Below are the code and all the weights of a small trained network. Each question names an input and a class and asks about switching units off, where a switched-off unit gives its printed mean instead of its output.

import numpy as np


def w(rows, s, z=0):
    codes = np.array(rows[::2]) - 128.0
    scale = np.full(codes.shape[1], s)
    scale[-1] = z or s
    return codes * scale


def f(y):
    return np.maximum(y, 0)


def log_softmax(a):
    a = a - a.max(-1, keepdims=True)
    return a - np.log(np.exp(a).sum(-1, keepdims=True))


def net(x, mask):
    res = np.array(x, float).reshape(1, 3) / 4 @ E
    y = f(res @ A[0][:, :-1].T + A[0][:, -1])
    res = res + np.where(mask, y, B[0][:, -1]) @ B[0][:, :-1]
    return log_softmax(res[-1] @ U[:, :-1].T + U[:, -1])


A, B = {}, {}
E = w([
[245,244,93],'x0',
[82,183,249],'x1',
[2,177,35],'x2',
],0.0075)
A[0] = w([
[66,75,116,194],'N0',
[112,112,44,200],'N1',
[154,67,137,169],'N2',
[123,70,53,167],'N3',
[192,157,79,253],'N4',
[131,43,145,153],'N5',
[96,127,234,209],'N6',
[116,158,28,156],'N7',
[117,99,49,205],'N8',
[91,168,67,138],'N9',
[76,156,199,188],'N10',
[115,130,35,178],'N11',
[25,142,132,254],'N12',
[198,170,141,219],'N13',
[79,62,153,178],'N14',
[191,152,203,206],'N15',
[62,87,158,219],'N16',
[35,148,98,171],'N17',
[184,127,207,211],'N18',
[246,162,141,226],'N19',
],0.011,0.0054)
B[0] = w([
[141,148,218,212],'N0',
[180,234,143,198],'N1',
[195,77,141,180],'N2',
[192,186,148,192],'N3',
[188,125,10,225],'N4',
[186,77,187,191],'N5',
[71,14,153,237],'N6',
[134,240,78,193],'N7',
[175,182,144,198],'N8',
[83,188,113,179],'N9',
[29,64,157,216],'N10',
[164,254,110,194],'N11',
[74,146,211,246],'N12',
[139,62,53,219],'N13',
[151,99,194,213],'N14',
[104,43,70,229],'N15',
[124,97,237,228],'N16',
[87,179,192,213],'N17',
[105,2,100,228],'N18',
[165,48,42,254],'N19',
],0.0079,0.0097)
U = w([
[125,215,105,196],'0',
[104,114,127,65],'1',
[251,104,227,146],'2',
[84,188,197,113],'3',
[137,113,142,1],'4',
[164,16,35,130],'5',
[213,149,55,116],'6',
[2,61,209,136],'7',
],0.0081,0.0085)

Each question gives the input, the list of numbers given to net, and the class t.
The units are the neurons (one row each of A and B). Each row of codes is followed by its name. A weight is (code - 128) times the scale printed after its matrix; where a second scale follows, it is the last column's (A, B and U).
mask holds one flag per neuron, in row order. A switched-off neuron (its flag False) gives its mean, the last column of its row in B, instead of its output. The means were averaged over made-up inputs and are rounded, as every weight is.
A unit's drop is (log p(t) with every unit on - log p(t) with that unit switched off) / (log p(t) with every unit on - log p(t) with every unit switched off).
The circuit of an input: a set's keep is (log p(t) with only the set's units on - log p(t) with every unit switched off) / (log p(t) with every unit on - log p(t) with every unit switched off). Starting from the 12 units with the biggest drops (on a tie, the unit counted first), units are removed one at a time, each time the one whose removal leaves the highest keep (on an exact tie, the one counted first), for as long as the keep stays at least 0.8.
circuit, biggest first: the units of the circuit, biggest drop first
top k neurons: the k neurons with the biggest drops, biggest first
drop of u: that unit's drop, to one decimal
input [5,-2,-1], class 5: circuit, biggest first	(N19)
input [-2,-6,-3], class 2: circuit, biggest first	(N15 N3)
input [-7,-2,-6], class 2: top 3 neurons	(N5 N2 N10)
input [-4,4,-8], class 7: top 4 neurons	(N4 N6 N10 N16)
input [6,-6,5], class 6: top 2 neurons	(N4 N12)
input [5,2,2], class 6: top 3 neurons	(N6 N18 N10)
input [-1,6,-5], class 7: top 3 neurons	(N4 N10 N6)
input [-4,-2,-4], class 2: top 2 neurons	(N10 N5)
input [8,-3,2], class 6: drop of N15	0.0
input [0,1,3], class 3: drop of N18	0.1
input [8,-7,4], class 6: drop of N4	0.2
